Here is a tiny trained network, its code and every weight. The questions are about switching its units off for an input and a target symbol, where a switched-off unit gives its printed mean instead of its output.

import numpy as np


def w(rows, s, z=0):
    codes = np.array(rows[::2]) - 128.0
    scale = np.full(codes.shape[1], s)
    scale[-1] = z or s
    return codes * scale


def f(y):
    return y / 2 * (1 + np.tanh(0.7978845608 * (y + 0.044715 * y**3)))


def softmax(a):
    e = np.exp(a - a.max(-1, keepdims=True))
    return e / e.sum(-1, keepdims=True)


def log_softmax(a):
    a = a - a.max(-1, keepdims=True)
    return a - np.log(np.exp(a).sum(-1, keepdims=True))


def net(x, mask):
    ids = ['αβγδεζηθλμξπστφψ'.index(c) for c in x.split()]
    T = len(ids)
    res = E[ids] + P[:T]
    u = 0
    for l in range(2):
        r = res
        for j in range(2):
            rows = slice(2 * j, 2 * j + 2)
            q, k, v = (r @ M[l][rows].T for M in (Q, K, V))
            z = softmax(np.where(np.tri(T) > 0, q @ k.T / 2**0.5, -1e9)) @ v
            o = O[l][rows]
            res = res + np.where(mask[u + j], z, o[:, -1]) @ o[:, :-1]
        u += 2
        y = f(res @ A[l][:, :-1].T + A[l][:, -1])
        res = res + np.where(mask[u : u + 4], y, B[l][:, -1]) @ B[l][:, :-1]
        u += 4
    return log_softmax(res[-1] @ U[:, :-1].T + U[:, -1])


Q, K, V, O, A, B = {}, {}, {}, {}, {}, {}
E = w([
[119,153,47,138,214,79,145,157,155,123],'α',
[138,97,101,196,117,155,106,94,45,77],'β',
[128,175,237,93,167,144,126,101,158,47],'γ',
[2,165,146,142,72,125,105,132,125,122],'δ',
[97,197,145,204,122,119,107,193,123,143],'ε',
[50,131,120,197,114,78,104,188,180,138],'ζ',
[94,118,123,166,58,162,143,147,166,80],'η',
[218,168,137,157,123,165,70,128,160,196],'θ',
[116,115,121,152,92,92,44,50,152,140],'λ',
[133,181,95,90,71,178,185,109,135,103],'μ',
[146,125,107,164,102,120,166,134,128,37],'ξ',
[82,142,59,73,88,113,187,101,160,85],'π',
[75,149,91,98,105,109,114,137,170,108],'σ',
[117,175,92,174,129,141,121,168,74,67],'τ',
[101,103,138,169,103,179,121,86,119,164],'φ',
[220,94,163,203,98,196,147,145,131,137],'ψ',
],0.021)
P = w([
[157,254,86,80,25,179,121,174,146,76],'0',
[104,165,136,125,111,119,205,140,102,145],'1',
[108,166,126,145,115,142,199,115,116,132],'2',
[122,158,117,131,116,160,170,100,129,134],'3',
[131,155,106,144,123,178,141,91,144,137],'4',
[136,143,102,162,129,172,130,87,147,139],'5',
[145,143,95,154,131,190,104,79,152,145],'6',
[156,138,85,165,127,185,77,75,146,143],'7',
[162,141,88,188,137,185,61,77,149,148],'8',
[168,117,87,189,129,185,56,67,150,154],'9',
[179,112,92,196,138,187,46,67,147,171],'10',
],0.0084)
Q[0] = w([
[110,145,108,249,98,157,134,108,139,87],'0.h1',
[138,153,177,143,61,193,129,87,143,108],'0.h1',
[141,91,176,82,150,100,127,135,104,140],'0.h2',
[129,126,73,173,105,155,103,130,133,135],'0.h2',
],0.015)
K[0] = w([
[183,33,150,194,177,174,30,34,79,155],'0.h1',
[197,139,215,111,40,158,106,27,77,188],'0.h1',
[100,133,65,111,89,87,161,200,99,142],'0.h2',
[120,116,254,87,162,167,120,79,101,93],'0.h2',
],0.0096)
V[0] = w([
[209,108,87,80,194,66,169,82,91,85],'0.h1',
[192,229,126,85,75,131,128,9,53,159],'0.h1',
[95,192,192,49,145,117,102,247,145,2],'0.h2',
[87,229,41,161,97,146,188,139,190,98],'0.h2',
],0.0064)
O[0] = w([
[140,151,39,59,210,164,53,90,78,90,18],'0.h1',
[109,211,164,224,169,94,239,100,50,170,253],'0.h1',
[178,198,225,68,181,108,103,171,140,25,94],'0.h2',
[111,108,71,58,73,59,248,253,89,111,244],'0.h2',
],0.0076,0.006)
A[0] = w([
[117,92,234,155,105,135,207,154,78,181,1],'0.n1',
[211,79,144,190,136,170,115,152,143,150,231],'0.n2',
[223,1,98,79,28,143,143,157,123,85,21],'0.n3',
[122,176,48,201,222,93,100,171,78,116,71],'0.n4',
],0.0061,0.0025)
B[0] = w([
[201,173,61,137,71,182,44,111,174,97,254],'0.n1',
[97,153,23,53,155,132,169,36,108,145,176],'0.n2',
[160,2,207,79,159,139,230,126,57,130,172],'0.n3',
[115,62,104,63,39,236,160,58,170,92,162],'0.n4',
],0.0078,0.0062)
Q[1] = w([
[198,165,192,57,204,128,31,120,183,70],'1.h1',
[78,58,207,108,125,134,180,101,58,144],'1.h1',
[239,188,243,84,202,112,2,82,192,102],'1.h2',
[150,148,126,97,136,148,107,203,147,71],'1.h2',
],0.0093)
K[1] = w([
[129,186,168,103,100,118,184,252,138,50],'1.h1',
[113,98,160,160,86,76,134,74,69,126],'1.h1',
[117,181,187,129,105,115,179,222,98,93],'1.h2',
[119,149,117,101,129,140,166,194,167,64],'1.h2',
],0.011)
V[1] = w([
[1,73,170,105,51,116,95,110,66,49],'1.h1',
[95,122,114,183,73,176,108,223,94,147],'1.h1',
[59,168,126,62,119,5,106,131,220,163],'1.h2',
[185,142,242,197,29,96,84,70,111,157],'1.h2',
],0.0078)
O[1] = w([
[115,117,50,205,113,84,162,107,190,75,151],'1.h1',
[117,143,139,160,123,210,67,128,211,137,254],'1.h1',
[102,136,85,144,94,101,155,162,89,249,59],'1.h2',
[97,134,101,159,179,187,204,191,113,93,236],'1.h2',
],0.014,0.0055)
A[1] = w([
[84,150,57,160,188,125,219,179,80,187,64],'1.n1',
[149,188,81,166,114,99,135,62,219,94,55],'1.n2',
[135,85,99,118,32,99,130,152,163,224,44],'1.n3',
[102,156,178,133,254,169,174,149,221,92,1],'1.n4',
],0.0064,0.0059)
B[1] = w([
[171,80,110,132,144,120,49,111,96,137,252],'1.n1',
[56,144,161,59,118,122,104,189,24,164,218],'1.n2',
[119,114,116,65,223,112,127,113,167,108,176],'1.n3',
[111,34,98,157,146,119,100,9,120,135,193],'1.n4',
],0.012,0.017)
U = w([
[127,127,130,144,254,118,144,168,174,102,164],'α',
[184,116,156,130,192,78,110,195,58,59,134],'β',
[201,180,146,175,148,135,5,184,200,84,147],'γ',
[154,239,67,146,53,118,175,58,140,117,214],'δ',
[128,56,155,139,58,120,155,150,129,128,139],'ε',
[79,151,87,109,150,114,229,88,104,156,131],'ζ',
[59,177,73,105,147,151,122,173,113,137,56],'η',
[115,110,189,106,169,172,122,187,60,163,113],'θ',
[145,167,113,126,102,127,67,163,93,79,81],'λ',
[127,212,115,172,251,102,159,97,155,83,199],'μ',
[76,169,78,149,114,180,178,37,212,175,110],'ξ',
[148,109,73,188,131,100,90,130,73,168,168],'π',
[116,165,90,127,203,118,162,124,145,115,146],'σ',
[188,110,160,149,229,133,83,124,145,72,112],'τ',
[58,151,107,123,176,133,96,108,53,76,2],'φ',
[144,109,120,109,85,101,85,90,112,167,96],'ψ',
],0.0045,0.0077)

Each question gives the input, a string of symbols that net reads in full, and the target symbol t.
The units are the heads (2 rows each of Q, K, V and O) and the neurons (one row each of A and B). Each row of codes is followed by its name. A weight is (code - 128) times the scale printed after its matrix; where a second scale follows, it is the last column's (O, A, B and U).
mask holds one flag per unit, layer by layer, with each layer's heads first. A switched-off unit (its flag False) gives its mean, the last column of its rows in O or B, instead of its output. The means were averaged over made-up inputs and are rounded, as every weight is.
A unit's drop is (log p(t) with every unit on - log p(t) with that unit switched off) / (log p(t) with every unit on - log p(t) with every unit switched off).
unit that matters most: the unit with the biggest drop
top k neurons: the k neurons with the biggest drops, biggest first
k most important neurons of layer l: the k neurons of layer l with the biggest drops, biggest first
input η α η η η γ δ, target φ: unit that matters most	0.h2
input λ φ η δ, target ξ: top 2 neurons	[1.n4, 1.n1]
input φ η α θ β ε η, target φ: top 3 neurons	[1.n2, 0.n4, 1.n4]
input τ λ η θ ε λ τ, target π: 3 most important neurons of layer 1	[1.n1, 1.n3, 1.n2]
input η λ ξ μ γ η ζ, target φ: top 3 neurons	[1.n2, 0.n3, 1.n4]
input φ φ η ξ β, target φ: top 2 neurons	[1.n2, 0.n4]
input η λ θ γ σ, target φ: top 3 neurons	[1.n2, 0.n3, 1.n4]
input α λ τ ε ε α π μ η, target ψ: top 2 neurons	[0.n4, 1.n2]
input ξ η η δ ξ, target β: top 3 neurons	[0.n3, 1.n4, 1.n2]
input λ ξ γ η, target μ: top 2 neurons	[1.n1, 1.n2]
input η σ α α π ζ π η λ φ μ, target ξ: 2 most important neurons of layer 1	[1.n1, 1.n4]
input η α ξ λ φ μ η α μ μ, target ψ: top 2 neurons	[0.n4, 1.n2]
input θ η η ξ η λ η μ λ ψ, target τ: 3 most important neurons of layer 0	[0.n2, 0.n3, 0.n1]
input η η α η η ψ ψ ζ δ ε, target τ: 3 most important neurons of layer 0	[0.n2, 0.n3, 0.n1]
input λ γ δ η δ, target μ: unit that matters most	0.h2
input η μ μ, target δ: top 2 neurons	[1.n1, 1.n2]
input λ μ μ ξ λ ε ξ, target π: 2 most important neurons of layer 1	[1.n1, 1.n3]
input μ η λ, target π: 2 most important neurons of layer 1	[1.n1, 1.n3]
input δ ζ ψ μ, target τ: 2 most important neurons of layer 0	[0.n3, 0.n1]
input ε η ξ ξ λ α η δ η μ σ, target ψ: unit that matters most	0.h1
input ψ τ η ε η, target τ: top 2 neurons	[0.n2, 1.n4]
input λ μ η θ μ η ψ, target τ: top 2 neurons	[0.n3, 1.n2]
input π η λ δ δ η, target π: 2 most important neurons of layer 1	[1.n1, 1.n3]
input θ α θ λ η τ τ, target π: 2 most important neurons of layer 1	[1.n1, 1.n3]
input η η ψ ξ, target τ: 2 most important neurons of layer 0	[0.n3, 0.n1]
